Below is a small trained network, with its code and all its weights. Each question gives an input and a class and asks what happens when units are switched off, that is, made to give their printed mean instead of their output.

import numpy as np


def w(rows, s, z=0):
    codes = np.array(rows[::2]) - 128.0
    scale = np.full(codes.shape[1], s)
    scale[-1] = z or s
    return codes * scale


def norm(h):
    return h / np.sqrt((h * h).mean(-1, keepdims=True) + 1e-5)


def f(y):
    return y / 2 * (1 + np.tanh(0.7978845608 * (y + 0.044715 * y**3)))


def log_softmax(a):
    a = a - a.max(-1, keepdims=True)
    return a - np.log(np.exp(a).sum(-1, keepdims=True))


def net(x, mask):
    res = np.array(x, float).reshape(1, 2) / 4 @ E
    u = 0
    for l in range(3):
        y = f(norm(res) @ A[l][:, :-1].T + A[l][:, -1])
        res = res + np.where(mask[u : u + 11], y, B[l][:, -1]) @ B[l][:, :-1]
        u += 11
    return log_softmax(norm(res)[-1] @ U[:, :-1].T + U[:, -1])


A, B = {}, {}
E = w([
[105,173,94,110,143,94,2,113,48,70,237,169],'x0',
[166,125,101,19,145,196,135,133,133,82,85,42],'x1',
],0.0085)
A[0] = w([
[122,147,138,80,97,103,99,71,116,135,147,96,62],'L0N0',
[130,98,115,29,157,109,109,103,132,76,133,82,33],'L0N1',
[124,110,152,163,119,118,85,96,99,118,164,141,143],'L0N2',
[146,132,154,61,173,185,192,156,94,130,100,113,16],'L0N3',
[156,123,171,138,149,146,193,110,110,133,92,109,128],'L0N4',
[153,164,170,154,138,160,93,103,106,132,120,99,122],'L0N5',
[124,94,121,128,151,134,128,156,108,121,128,142,96],'L0N6',
[133,98,137,255,180,117,151,142,113,112,143,169,184],'L0N7',
[113,163,130,147,123,115,154,98,146,144,67,107,2],'L0N8',
[134,125,128,140,147,110,117,147,164,108,95,136,184],'L0N9',
[125,95,87,161,151,94,138,121,163,120,87,103,223],'L0N10',
],0.0092,0.00098)
B[0] = w([
[254,73,184,189,122,206,148,165,161,3,111,125,169],'L0N0',
[73,151,129,52,111,195,104,199,62,202,146,173,254],'L0N1',
[57,145,44,148,158,59,129,118,188,194,126,147,204],'L0N2',
[176,155,116,194,126,62,51,65,149,85,101,92,246],'L0N3',
[99,121,122,74,94,77,229,162,178,128,199,166,221],'L0N4',
[158,141,133,111,108,127,164,143,158,83,140,124,134],'L0N5',
[165,129,117,130,136,143,129,123,146,136,115,133,127],'L0N6',
[155,223,191,110,94,145,113,93,112,156,157,168,239],'L0N7',
[76,76,125,167,146,207,93,199,160,177,92,116,180],'L0N8',
[118,87,110,132,101,145,124,122,103,126,139,136,140],'L0N9',
[124,35,78,129,100,159,112,125,98,112,145,185,173],'L0N10',
],0.0098,0.0074)
A[1] = w([
[192,132,193,58,85,193,117,118,86,92,98,85,53],'L1N0',
[83,90,98,143,85,1,68,112,92,169,112,89,127],'L1N1',
[65,144,164,138,205,151,190,135,95,175,169,91,27],'L1N2',
[123,201,107,60,166,130,71,88,58,119,136,87,147],'L1N3',
[88,43,115,151,169,79,130,140,88,90,129,101,180],'L1N4',
[121,88,108,78,117,163,164,153,144,97,119,113,94],'L1N5',
[173,220,164,177,153,85,134,51,159,105,123,136,96],'L1N6',
[165,101,183,161,87,152,83,158,55,74,172,193,204],'L1N7',
[147,103,151,185,101,164,139,46,182,76,136,114,93],'L1N8',
[83,73,177,203,167,127,154,130,79,150,92,166,7],'L1N9',
[110,142,84,64,170,153,66,110,192,73,126,99,215],'L1N10',
],0.0096,0.0015)
B[1] = w([
[122,115,190,124,66,189,2,183,91,171,93,137,220],'L1N0',
[130,126,116,89,80,162,149,86,114,146,68,63,185],'L1N1',
[131,58,48,57,121,144,57,109,151,45,150,250,130],'L1N2',
[232,73,228,162,158,199,181,190,169,80,94,187,254],'L1N3',
[248,189,179,171,155,160,184,117,106,158,6,85,129],'L1N4',
[124,180,143,159,145,131,71,30,57,114,136,132,190],'L1N5',
[78,61,177,92,202,207,52,87,50,121,100,126,195],'L1N6',
[156,98,93,162,143,71,174,57,140,114,53,29,216],'L1N7',
[162,128,193,85,212,146,172,97,67,68,155,153,137],'L1N8',
[114,186,48,40,84,138,96,152,145,74,166,77,148],'L1N9',
[124,181,34,104,128,97,178,191,167,164,177,134,225],'L1N10',
],0.0085,0.0081)
A[2] = w([
[125,149,62,234,112,49,145,146,186,150,151,88,84],'L2N0',
[104,51,159,196,90,98,34,183,221,134,62,93,103],'L2N1',
[221,131,191,173,147,165,179,63,123,79,111,124,211],'L2N2',
[35,161,172,137,195,102,51,75,70,182,156,138,137],'L2N3',
[165,75,131,61,122,115,179,152,159,56,122,139,89],'L2N4',
[83,180,91,67,81,91,94,107,48,152,148,33,47],'L2N5',
[99,44,129,178,175,51,188,115,144,82,90,39,5],'L2N6',
[107,75,254,96,57,118,139,208,61,126,170,122,50],'L2N7',
[103,239,123,105,85,124,90,184,128,144,191,124,146],'L2N8',
[193,165,205,244,49,49,17,62,90,89,128,184,63],'L2N9',
[178,148,68,204,187,5,187,195,159,83,173,90,67],'L2N10',
],0.0092,0.0013)
B[2] = w([
[176,153,162,95,122,177,59,150,102,114,98,109,162],'L2N0',
[142,155,98,149,165,100,160,79,86,72,194,125,162],'L2N1',
[58,88,113,151,97,120,134,105,172,114,125,94,188],'L2N2',
[72,109,142,94,171,167,59,25,24,167,155,170,254],'L2N3',
[94,159,162,158,132,66,51,33,80,142,114,109,175],'L2N4',
[157,176,28,105,88,76,187,135,136,231,110,149,156],'L2N5',
[98,28,165,202,144,186,99,144,105,2,103,48,163],'L2N6',
[151,202,156,110,178,149,143,228,173,123,90,161,196],'L2N7',
[112,63,167,165,183,126,135,63,106,56,98,71,185],'L2N8',
[69,119,60,25,198,184,52,113,66,142,150,111,209],'L2N9',
[141,79,104,178,137,26,169,126,99,150,152,215,167],'L2N10',
],0.0089)
U = w([
[80,54,140,210,101,138,144,40,161,48,72,65,157],'0',
[165,182,1,93,79,114,138,85,133,182,59,70,110],'1',
[141,160,130,121,137,93,134,103,160,104,176,108,4],'2',
[121,180,130,130,146,87,157,118,148,100,182,96,8],'3',
[184,99,94,205,177,26,134,139,111,109,135,234,144],'4',
[80,139,177,142,72,154,203,129,217,154,140,247,155],'5',
[215,167,146,118,149,208,69,219,119,89,67,147,168],'6',
[61,131,113,95,178,166,57,12,54,178,138,199,170],'7',
],0.0099,0.0047)

Each question gives the input, the list of numbers given to net, and the class t.
The units are the neurons (one row each of A and B). Each row of codes is followed by its name. A weight is (code - 128) times the scale printed after its matrix; where a second scale follows, it is the last column's (A, B and U).
mask holds one flag per neuron, layer by layer. A switched-off neuron (its flag False) gives its mean, the last column of its row in B, instead of its output. The means were averaged over made-up inputs and are rounded, as every weight is.
A unit's drop is (log p(t) with every unit on - log p(t) with that unit switched off) / (log p(t) with every unit on - log p(t) with every unit switched off).
The circuit of an input: a set's keep is (log p(t) with only the set's units on - log p(t) with every unit switched off) / (log p(t) with every unit on - log p(t) with every unit switched off). Starting from the 12 units with the biggest drops (on a tie, the unit counted first), units are removed one at a time, each time the one whose removal leaves the highest keep (on an exact tie, the one counted first), for as long as the keep stays at least 0.8.
units of the circuit, in order: the units of the circuit, biggest drop first
unit that matters most: the unit with the biggest drop
top k neurons: the k neurons with the biggest drops, biggest first
top k neurons in layer l: the k neurons of layer l with the biggest drops, biggest first
drop of u: that unit's drop, to one decimal
input [-3,-4], class 5: top 4 neurons => L0N3, L1N5, L0N8, L2N3
input [-5,-1], class 5: units of the circuit, in order => L0N4
input [-8,7], class 0: units of the circuit, in order => L0N7, L0N3, L2N6
input [-2,0], class 0: top 2 neurons => L0N1, L0N7
input [-6,6], class 1: top 4 neurons => L1N3, L0N0, L1N5, L1N7
input [-4,-5], class 5: top 3 neurons => L0N3, L1N5, L0N7
input [-2,2], class 1: top 2 neurons => L0N3, L0N0
input [0,0], class 0: top 3 neurons => L0N2, L0N4, L0N1
input [-3,-1], class 5: top 4 neurons => L0N4, L0N0, L1N7, L2N3
input [-7,7], class 1: top 3 neurons => L1N3, L0N0, L1N5
input [-8,-2], class 5: top 2 neurons => L1N7, L0N4
input [5,2], class 4: top 2 neurons => L0N2, L0N7
input [7,0], class 4: top 2 neurons => L2N10, L0N2
input [-2,3], class 1: unit that matters most => L0N3
input [4,0], class 4: top 3 neurons => L2N10, L0N2, L0N3
input [6,0], class 4: top 2 neurons => L2N10, L0N2
input [-4,6], class 1: top 2 neurons => L0N3, L2N5
input [-2,6], class 6: top 2 neurons in layer 0 => L0N1, L0N2
input [-4,1], class 0: drop of L0N1 => 0.2
input [-6,8], class 1: drop of L1N3 => 0.2
input [8,2], class 4: drop of L2N7 => 0.0
input [-4,3], class 0: unit that matters most => L0N1
input [-3,4], class 1: drop of L0N3 => 0.9
